Here is a tiny trained network, its code and every weight. The questions are about switching its units off for an input and a class, where a switched-off unit gives its printed mean instead of its output.

import numpy as np


def w(rows, s, z=0):
    codes = np.array(rows[::2]) - 128.0
    scale = np.full(codes.shape[1], s)
    scale[-1] = z or s
    return codes * scale


def f(y):
    return y / 2 * (1 + np.tanh(0.7978845608 * (y + 0.044715 * y**3)))


def log_softmax(a):
    a = a - a.max(-1, keepdims=True)
    return a - np.log(np.exp(a).sum(-1, keepdims=True))


def net(x, mask):
    res = np.array(x, float).reshape(1, 5) / 4 @ E
    y = f(res @ A[0][:, :-1].T + A[0][:, -1])
    res = res + np.where(mask, y, B[0][:, -1]) @ B[0][:, :-1]
    return log_softmax(res[-1] @ U[:, :-1].T + U[:, -1])


A, B = {}, {}
E = w([
[134,103,194,94,106,218,178,222],'x0',
[62,155,36,130,119,220,71,148],'x1',
[89,121,203,60,109,168,71,12],'x2',
[105,210,114,2,122,74,182,145],'x3',
[144,51,64,90,49,132,207,74],'x4',
],0.0074)
A[0] = w([
[100,202,133,36,78,93,160,137,106],'neuron 1',
[140,142,30,166,135,41,107,152,49],'neuron 2',
[179,65,144,212,119,168,97,128,55],'neuron 3',
[115,185,179,149,223,129,88,154,55],'neuron 4',
[168,155,63,191,138,106,170,205,24],'neuron 5',
[118,128,98,151,176,28,89,51,154],'neuron 6',
[90,192,175,119,202,101,100,164,60],'neuron 7',
[65,164,65,136,82,185,77,145,17],'neuron 8',
[150,103,177,101,102,222,150,212,120],'neuron 9',
[190,109,60,166,163,81,139,213,38],'neuron 10',
[206,112,211,136,144,53,151,112,105],'neuron 11',
[215,84,221,122,139,54,124,125,117],'neuron 12',
[92,202,127,37,142,87,171,122,67],'neuron 13',
[63,148,32,144,130,208,87,122,96],'neuron 14',
[128,209,182,150,214,141,96,164,96],'neuron 15',
[158,30,36,106,40,137,190,73,104],'neuron 16',
[102,186,185,154,182,106,69,169,23],'neuron 17',
[74,115,178,91,111,155,105,13,75],'neuron 18',
[153,64,146,233,105,150,92,116,69],'neuron 19',
[20,131,58,118,110,204,49,132,85],'neuron 20',
[80,124,191,86,110,152,85,35,75],'neuron 21',
[180,114,43,169,142,105,195,186,55],'neuron 22',
[109,120,215,56,93,163,50,43,58],'neuron 23',
[60,156,44,168,172,78,114,47,128],'neuron 24',
[135,165,55,151,121,49,93,67,153],'neuron 25',
[183,66,146,203,150,196,107,116,84],'neuron 26',
[135,109,188,107,102,200,152,207,144],'neuron 27',
[63,125,65,104,156,190,81,132,48],'neuron 28',
[98,84,198,104,135,182,155,221,87],'neuron 29',
[95,121,55,161,177,54,104,56,139],'neuron 30',
[172,78,219,148,142,51,157,108,105],'neuron 31',
[131,178,125,22,133,95,134,173,116],'neuron 32',
[131,73,60,49,45,97,184,108,121],'neuron 33',
[137,3,171,203,170,178,87,98,3],'neuron 34',
[140,235,124,51,112,128,181,123,76],'neuron 35',
[123,191,100,90,119,88,170,168,47],'neuron 36',
[195,111,197,137,128,56,144,113,82],'neuron 37',
[156,162,74,148,157,68,95,58,114],'neuron 38',
[139,70,120,92,102,169,172,170,167],'neuron 39',
[81,157,71,124,135,188,49,161,66],'neuron 40',
[117,87,224,77,161,119,119,49,108],'neuron 41',
[82,199,199,163,176,100,69,186,102],'neuron 42',
[138,191,170,136,161,110,52,184,35],'neuron 43',
[125,125,141,80,74,160,165,178,147],'neuron 44',
[198,140,83,181,144,57,165,215,10],'neuron 45',
[159,39,134,207,103,158,105,108,78],'neuron 46',
],0.0064,0.0013)
B[0] = w([
[81,164,81,157,179,98,87,48,223],'neuron 1',
[163,154,200,115,110,194,137,128,188],'neuron 2',
[69,199,81,117,191,109,88,43,191],'neuron 3',
[69,41,142,126,57,66,63,105,196],'neuron 4',
[112,191,152,151,72,201,111,156,204],'neuron 5',
[174,117,181,63,155,199,150,141,214],'neuron 6',
[39,59,100,132,100,77,82,82,190],'neuron 7',
[149,98,36,52,128,102,201,220,183],'neuron 8',
[206,118,184,79,186,201,134,79,217],'neuron 9',
[86,199,162,177,75,214,98,147,204],'neuron 10',
[111,93,14,40,118,128,200,238,209],'neuron 11',
[99,104,45,30,129,142,186,216,213],'neuron 12',
[54,183,67,161,197,113,78,61,219],'neuron 13',
[121,96,69,27,126,129,191,227,209],'neuron 14',
[78,46,165,117,83,81,78,92,207],'neuron 15',
[46,2,194,153,40,65,38,89,255],'neuron 16',
[92,63,135,124,87,106,86,117,192],'neuron 17',
[108,193,169,187,51,194,119,171,233],'neuron 18',
[66,198,45,106,192,108,91,59,198],'neuron 19',
[113,107,61,67,133,125,209,218,223],'neuron 20',
[114,229,165,213,48,175,135,215,227],'neuron 21',
[79,169,173,192,45,195,87,155,208],'neuron 22',
[97,225,164,229,69,186,124,222,251],'neuron 23',
[214,95,196,62,155,188,133,139,207],'neuron 24',
[185,108,225,65,169,222,137,76,203],'neuron 25',
[84,170,89,121,208,117,89,78,196],'neuron 26',
[203,123,210,61,194,209,135,85,208],'neuron 27',
[153,126,67,83,116,134,167,194,180],'neuron 28',
[160,115,189,81,156,210,140,86,204],'neuron 29',
[185,114,215,71,176,201,144,105,202],'neuron 30',
[90,102,15,45,120,135,200,221,209],'neuron 31',
[88,174,85,138,205,118,58,23,208],'neuron 32',
[36,83,131,132,87,78,39,53,238],'neuron 33',
[59,191,74,152,211,114,90,73,210],'neuron 34',
[94,153,65,127,183,114,94,74,209],'neuron 35',
[64,201,121,156,146,135,81,87,175],'neuron 36',
[107,126,51,29,140,116,207,221,191],'neuron 37',
[183,128,200,57,173,212,143,123,189],'neuron 38',
[141,98,203,108,132,133,84,88,186],'neuron 39',
[114,95,90,84,117,112,170,160,192],'neuron 40',
[109,183,92,143,72,171,155,216,221],'neuron 41',
[63,36,170,117,57,93,87,86,218],'neuron 42',
[113,53,137,140,59,105,82,79,187],'neuron 43',
[138,111,148,116,156,136,125,88,183],'neuron 44',
[69,232,135,169,32,213,111,178,214],'neuron 45',
[47,169,71,132,181,97,51,29,195],'neuron 46',
],0.005,0.0051)
U = w([
[110,229,155,190,51,167,131,179,112],'0',
[92,185,62,139,233,93,104,62,129],'1',
[123,80,45,65,132,109,194,210,122],'2',
[95,6,164,142,60,79,92,88,137],'3',
[185,115,225,83,205,178,146,106,127],'4',
[156,125,151,163,137,93,155,136,254],'5',
[178,122,126,183,142,68,136,136,73],'6',
[168,115,128,192,152,80,159,131,70],'7',
],0.011,0.0069)

Each question gives the input, the list of numbers given to net, and the class t.
The units are the neurons (one row each of A and B). Each row of codes is followed by its name. A weight is (code - 128) times the scale printed after its matrix; where a second scale follows, it is the last column's (A, B and U).
mask holds one flag per neuron, in row order. A switched-off neuron (its flag False) gives its mean, the last column of its row in B, instead of its output. The means were averaged over made-up inputs and are rounded, as every weight is.
A unit's drop is (log p(t) with every unit on - log p(t) with that unit switched off) / (log p(t) with every unit on - log p(t) with every unit switched off).
The circuit of an input: a set's keep is (log p(t) with only the set's units on - log p(t) with every unit switched off) / (log p(t) with every unit on - log p(t) with every unit switched off). Starting from the 12 units with the biggest drops (on a tie, the unit counted first), units are removed one at a time, each time the one whose removal leaves the highest keep (on an exact tie, the one counted first), for as long as the keep stays at least 0.8.
circuit, biggest first: the units of the circuit, biggest drop first
unit that matters most: the unit with the biggest drop
top k neurons: the k neurons with the biggest drops, biggest first
drop of u: that unit's drop, to one decimal
input [6,-6,7,2,-1], class 0: circuit, biggest first -> (neuron 23)
input [-3,2,0,-1,2], class 5: top 2 neurons -> (neuron 27; neuron 9)
input [-8,-6,-7,2,3], class 4: top 2 neurons -> (neuron 25; neuron 30)
input [6,-6,1,1,3], class 2: top 4 neurons -> (neuron 31; neuron 11; neuron 12; neuron 37)
input [7,-3,-5,2,-1], class 4: top 2 neurons -> (neuron 27; neuron 9)
input [-3,1,-2,3,4], class 3: circuit, biggest first -> (neuron 16; neuron 33)
input [5,7,-6,-5,-3], class 2: top 4 neurons -> (neuron 14; neuron 8; neuron 20; neuron 40)
input [-8,-7,-3,-1,-5], class 4: top 3 neurons -> (neuron 25; neuron 30; neuron 38)
input [5,-1,2,4,4], class 4: circuit, biggest first -> (neuron 27; neuron 9)
input [-4,-6,-4,5,-1], class 2: top 2 neurons -> (neuron 11; neuron 37)
input [-3,4,8,7,-2], class 0: top 2 neurons -> (neuron 23; neuron 21)
input [5,5,7,-8,3], class 1: top 2 neurons -> (neuron 34; neuron 46)
input [-6,-7,-8,-3,1], class 0: top 3 neurons -> (neuron 45; neuron 10; neuron 22)
input [-5,-1,-6,0,-1], class 0: unit that matters most -> neuron 45
input [-1,7,8,8,2], class 0: top 3 neurons -> (neuron 23; neuron 21; neuron 18)
input [-2,4,7,1,-8], class 3: top 3 neurons -> (neuron 42; neuron 4; neuron 15)
input [2,-6,7,-8,-7], class 1: top 4 neurons -> (neuron 34; neuron 19; neuron 26; neuron 3)
input [8,4,0,-4,8], class 3: top 2 neurons -> (neuron 16; neuron 33)
input [1,5,0,5,2], class 1: drop of neuron 11 -> 0.2
input [-6,2,7,-4,-3], class 0: circuit, biggest first -> (neuron 21)
input [-1,-1,0,5,8], class 3: drop of neuron 16 -> 0.3
input [2,1,2,3,0], class 5: drop of neuron 16 -> -0.1
input [7,-8,7,0,-5], class 2: drop of neuron 11 -> 0.3
